[-24  23  16 -21  -5   4   2 -12 -32  -2  -5 -20  -4  19  36 -28 -22  51
  -3   7  -3  -2  -5  -7 -36 -23  -1 -22  29  -5  -7 -17  11 -28 -11 -39
 -11  34  15  -3  -4  -1]  Zari
[ -7   3  -5 -11  -4   2  -8  -3  -6  -8  -7   1  -5   4   4  -7  -5   7
  -1   3  -7  -1   5  -6  -7   0   5  -6   5   0  -4   0  -4   1   3   1
  -1   0   4  -4  -3   7]  Tiges
[-35  24  31 -30  -7   6  15  -6 -42 -13 -13 -12  -3  12  46 -43 -37  43
  -9   8 -12   4  -3   1 -50 -35   3 -32  41   0   7 -12   2 -22  -4 -29
  -2  42  10   6  -5   0]  ridu
[-15   2  -5 -19  -8  -6  -3  -9 -11  -9 -10  -6  -8   3   3 -12   3   9
  -1   6   1   0   8  -9 -15  -3  11  -7  15   0 -10   3 -13   5  17   6
  -2   3  12  -9  -6   6]  tir
[-20  16  13 -18  -5  -1   7 -10 -26   0  -1 -20  -3  14  27 -22 -13  38
  -2   7   5  -2  -5  -4 -29 -20   1 -14  26  -2  -8 -11   5 -20  -4 -28
  -8  27  15  -3  -5  -3]  balal
[-31  23  23 -15  -4   2  -2 -10 -33   1  -9 -15  -1  14  36 -31 -24  44
  -6   8 -11  -7   1   3 -35 -15  -5 -24  27  -3   1 -16   3 -25 -11 -27
  -6  33  12   1  -4  -9]  toti
[-20  11   5 -19  -5  -3   2 -13 -22  -5  -7 -16  -6  13  17 -19  -4  28
   2   7   4  -2   0 -11 -23 -14   8 -13  22  -1 -11  -5  -7  -9  10 -15
  -9  19  14  -8  -5   2]  Tukul
[-20  15  12 -17  -2  -1   4  -8 -24   0  -5 -11  -4  12  23 -17 -11  32
  -1   5   0  -1  -1  -6 -26 -14   0  -8  22   1  -6 -10   3 -20  -1 -21
  -4  21  11  -3  -5  -4]  bipet
[-20  15  12 -17  -5  -1   4  -8 -24   0  -5 -11  -4  12  23 -17 -11  32
  -1   5   0  -1  -1  -6 -26 -14   0  -8  22   1  -6 -10   3 -20  -1 -21
  -4  21  11  -3  -5  -4]  zel
[-37  26  29 -19  -5  -1   4 -14 -41  -5 -14 -18  -2  13  40 -41 -26  47
  -6  11 -12  -5   2   4 -44 -23  -2 -33  33  -3   5 -14  -4 -23  -3 -26
  -7  40  14   0  -3  -9]  pibe
q: [-20  11   5 -19  -5  -3   2 -13 -22  -5  -7 -16  -6  13  17 -19  -4  28
   2   7   4  -2   0 -11 -23 -14   8 -13  22  -1 -11  -5  -7  -9  10 -15
  -9  19  14  -8  -5   2] => Tukul
q: [-15   2  -5 -19  -8  -6  -3  -9 -11  -9 -10  -6  -8   3   3 -12   3   9
  -1   6   1   0   8  -9 -15  -3  11  -7  15   0 -10   3 -13   5  17   6
  -2   3  12  -9  -6   6] => tir
q: [-31  23  23 -15  -4   2  -2 -10 -33   1  -9 -15  -1  14  36 -31 -24  44
  -6   8 -11  -7   1   3 -35 -15  -5 -24  27  -3   1 -16   3 -25 -11 -27
  -6  33  12   1  -4  -9] => toti
q: [-35  24  31 -30  -7   6  15  -6 -42 -13 -13 -12  -3  12  46 -43 -37  43
  -9   8 -12   4  -3   1 -50 -35   3 -32  41   0   7 -12   2 -22  -4 -29
  -2  42  10   6  -5   0] => ridu
q: [ -7   3  -5 -11  -4   2  -8  -3  -6  -8  -7   1  -5   4   4  -7  -5   7
  -1   3  -7  -1   5  -6  -7   0   5  -6   5   0  -4   0  -4   1   3   1
  -1   0   4  -4  -3   7] => Tiges

[ -3 -18  51 -42  -1]  bipet
[35 13 26  7 -4]  ridu
[35 13 26  7 16]  Tiges
[-20 -23 -27  23  -6]  noro
[-12   6 -15 -27  -7]  pibe
[42  6 12 58 18]  Tukul
q: [-20 -23 -27  23  -6] => noro
q: [-12   6 -15 -27  -7] => pibe
q: [35 13 26  7 -4] => ridu
q: [35 13 26  7 16] => Tiges

[-14   0 -15  -1  17 -10   3   4   5   0   2  -9  17  -1   4  -7  -6  -2
   6  10   2   0  -5   6  -4] = balal
[ 0  1  5 -2 -2  2 -8  0 -2 -2 -3 -1  2  6 -4 -2 -4 -3 -2 -8  5 -8 -4  3
  7] = tir
[ -5  -1   7   1  -4 -44   1   5  -4  -1 -15  -3  23   0   4  -1   7   0
  19  13 -13   3   4 -23 -10] = Tukul
[  4   1  13   1  26   8  -5  14   0  -1  11 -18   6   1 -14   4 -11  -1
   2  29  23  -1   2  11  -9] = bipet
[  3  -2   5  -2   5  -1  -5   6   1  -1   7  -6   4   4   2   4   1   2
 -11   1  -9  -5  -5 -10   0] = pibe
[  4   1   8  -1   4  -1   5   2  -7  -5   0   0  -7   2   2   5   4  -4
 -11  -5 -12 -12  -3 -10   9] = Zari
[  3  -2   5  -2   5  -1  -5   6   1  -1   7  -6   4  -2   2   4   1   2
 -11   1  -9  -5  -5 -10   0] = toti
q: [ 0  1  5 -2 -2  2 -8  0 -2 -2 -3 -1  2  6 -4 -2 -4 -3 -2 -8  5 -8 -4  3
  7] => tir
q: [  4   1  13   1  26   8  -5  14   0  -1  11 -18   6   1 -14   4 -11  -1
   2  29  23  -1   2  11  -9] => bipet
q: [ -5  -1   7   1  -4 -44   1   5  -4  -1 -15  -3  23   0   4  -1   7   0
  19  13 -13   3   4 -23 -10] => Tukul

[ 18 -20 -10 -30  30] : pibe
[-12  -8 -13 -15  -9] : toti
[  7 -18  -9 -31   2] : bipet
[-7 -4 -7 -8 -8] : balal
[ 0 22 17 34 -4] : noro
[ -1  32 -18  59  31] : tir
[-26  31   2  52 -43] : Zari
[ 7  2  4 22 -4] : Tiges
[-22  10  -4 -18 -18] : zel
[ 18 -11  -7  57  -5] : lotef
q: [  7 -18  -9 -31   2] => bipet
q: [ 7  2  4 22 -4] => Tiges

[ -8  -6 -10   4 -12   3   6   3  11   6  -6   5  -5  -6  11  -8   0 -14
  10 -10   4   1   1  -5  -1  -3  -1  -7   9   0  -4   0  -2  10 -22  -9
  -3  -4   0   0   1  -1   3 -11 -10  -7  -3]  Tiges
[  1  13   1 -20 -20  -6 -11 -13  -9  -7   2 -43  -9  -9  -4   9   6  15
 -17   4  -4  -9 -27   6  16  -6  39   8  -2 -23   1 -13  32  -6  22  23
  -6  -1 -22  11 -10  -1 -15   0  16   1  13]  ridu
[ 11  14  17 -10  18  -1  -7  -7 -20 -10   6 -15  10   6 -12  10   2  26
 -18  21  -9   3  -2   6   4  -2   3  13 -14  -3  10   0   3 -26  36  24
   1   0  -2   5  -4   4  -4  26  22  10  12]  Tukul
[ 11  14  17 -10  18  -1  -6  -7 -19 -10   6 -14  10   6 -12  10   2  25
 -18  21  -9   3  -2   6   4  -2   3  13 -14  -3  10   0   2 -26  36  24
   1   0  -2   5  -4   4  -4  26  22  10  12]  Zari
[-10  -6 -12   2 -17   3   5   2  13   7  -6   2  -7  -8  13  -8   0 -15
  10 -12   5   0  -2  -5   0  -4   4  -8  11  -2  -5  -1   1  13 -25 -10
  -3  -4  -2   0   0  -2   2 -14 -11  -8  -3]  tir
[ -7   4  -8 -10 -25  -3  -5  -6   4   1  -2 -26 -11 -11   6   1   3  -3
  -4  -7   1  -6 -19   2   9  -5  27  -2   7 -15  -3 -10  22   7  -5   6
  -6  -2 -15   6  -5  -3  -8 -13   1  -6   5]  zel
[-12 -11 -15   7 -18   4   8   6  17   9  -8  11  -8  -7  16 -11  -1 -22
  16 -17   7   1   2  -7  -3  -3  -2 -11  13   1  -6   1  -5  18 -35 -16
  -2  -4   2  -2   2  -2   5 -18 -17 -10  -6]  lotef
q: [ -8  -6 -10   4 -12   3   6   3  11   6  -6   5  -5  -6  11  -8   0 -14
  10 -10   4   1   1  -5  -1  -3  -1  -7   9   0  -4   0  -2  10 -22  -9
  -3  -4   0   0   1  -1   3 -11 -10  -7  -3] => Tiges
q: [-12 -11 -15   7 -18   4   8   6  17   9  -8  11  -8  -7  16 -11  -1 -22
  16 -17   7   1   2  -7  -3  -3  -2 -11  13   1  -6   1  -5  18 -35 -16
  -2  -4   2  -2   2  -2   5 -18 -17 -10  -6] => lotef
q: [ -7   4  -8 -10 -25  -3  -5  -6   4   1  -2 -26 -11 -11   6   1   3  -3
  -4  -7   1  -6 -19   2   9  -5  27  -2   7 -15  -3 -10  22   7  -5   6
  -6  -2 -15   6  -5  -3  -8 -13   1  -6   5] => zel
q: [ 11  14  17 -10  18  -1  -7  -7 -20 -10   6 -15  10   6 -12  10   2  26
 -18  21  -9   3  -2   6   4  -2   3  13 -14  -3  10   0   3 -26  36  24
   1   0  -2   5  -4   4  -4  26  22  10  12] => Tukul

[ 17 -39   2 -36  12  34 -44  35  41   3  12 -42  31  37] : ridu
[ -1 -16 -18  -6 -16 -21 -20  -8 -13 -10  -8 -24 -16 -11] : pibe
[-33  -5  21 -16   9  -4 -12   6   5 -20 -10  12 -10 -14] : Tiges
[-20  -8  -1 -14  -4  -6 -13  -3  -6 -13  -8  -2  -8 -13] : toti
q: [-33  -5  21 -16   9  -4 -12   6   5 -20 -10  12 -10 -14] => Tiges
q: [ 17 -39   2 -36  12  34 -44  35  41   3  12 -42  31  37] => ridu
q: [ -1 -16 -18  -6 -16 -21 -20  -8 -13 -10  -8 -24 -16 -11] => pibe

[ 12  -2  -6 -16] = Tukul
[ 37  47 -21  16] = pibe
[ -3  17  -1 -12] = toti
[ -4  18  -3 -14] = lotef
q: [ -4  18  -3 -14] => lotef
q: [ 12  -2  -6 -16] => Tukul

[-27 -51  44  11 -35 -22  36 -26] : ridu
[  8   3 -19  28  32 -12 -50  39] : balal
[-54  49 -28  16  52  52   3  14] : lotef
[ 21 -51  -9 -24  41  44 -54  35] : pibe
[ 43  14  -3  43  44  39 -21  37] : Tiges
[  6  -2 -27  17 -52   3   9  53] : zel
[ 43  24   7  16 -14  23 -26  40] : Zari
[-42  15 -35  42  19  12  44  22] : bipet
[-27  -5  47  21  17 -29 -41 -13] : toti
[-32  17  41 -18  52   9 -26  25] : tir
q: [-42  15 -35  42  19  12  44  22] => bipet
q: [  8   3 -19  28  32 -12 -50  39] => balal
q: [-27  -5  47  21  17 -29 -41 -13] => toti

[  0   0  -4   0  -4   7  19  -1   0  -6  -4   0  -2  -7   6 -10] : tir
[  3   2  11 -41   0 -23  21   0   0 -12  59   0  -9  22  14 -13] : pibe
[-37  -3   6 -26  -3   0  45   9  -5 -38   1  10 -11   0  32   0] : toti
[  0 -24  18   0   0   4  55   0  -1 -17  17  46   2 -11   0 -18] : ridu
[-14   8   8  -2  -7   9  17   4   1 -16   7   8  -4  -6  14 -15] : noro
[-14   8   8  -2  -7   9  17   4   1 -16   7  -9   0  -9  12 -16] : Zari
q: [  0 -24  18   0   0   4  55   0  -1 -17  17  46   2 -11   0 -18] => ridu
q: [-14   8   8  -2  -7   9  17   4   1 -16   7  -9   0  -9  12 -16] => Zari

[-3  0  1  0 -1] = ridu
[-3  0  4 -2 -2] = bipet
[ 3 -3 -3 14  1] = zel
[ 2 -4 -7 -4  2] = Tiges
[-17   3 -48  -4  18] = Zari
[ 3  1  4  8 -1] = pibe
[ -9   0  15 -10   8] = noro
[ 4 -3  0 -1  1] = Tukul
[ 2 -4 -7 -6  1] = tir
[-1 -7  1 -4  3] = balal
q: [-3  0  4 -2 -2] => bipet
q: [ -9   0  15 -10   8] => noro
q: [ 3  1  4  8 -1] => pibe
q: [-1 -7  1 -4  3] => balal
q: [ 2 -4 -7 -4  2] => Tiges

[ -9   1  14 -17  13 -47 -26  28  -1   6   6  11  -9] -> Zari
[ -9 -15 -12  20 -10   4   0  -9 -15  29  -3 -20 -16] -> pibe
[-21 -14   6 -10  -3  -8  20  -3   8 -44   3  -1  26] -> bipet
q: [ -9 -15 -12  20 -10   4   0  -9 -15  29  -3 -20 -16] => pibe
q: [-21 -14   6 -10  -3  -8  20  -3   8 -44   3  -1  26] => bipet
q: [ -9   1  14 -17  13 -47 -26  28  -1   6   6  11  -9] => Zari

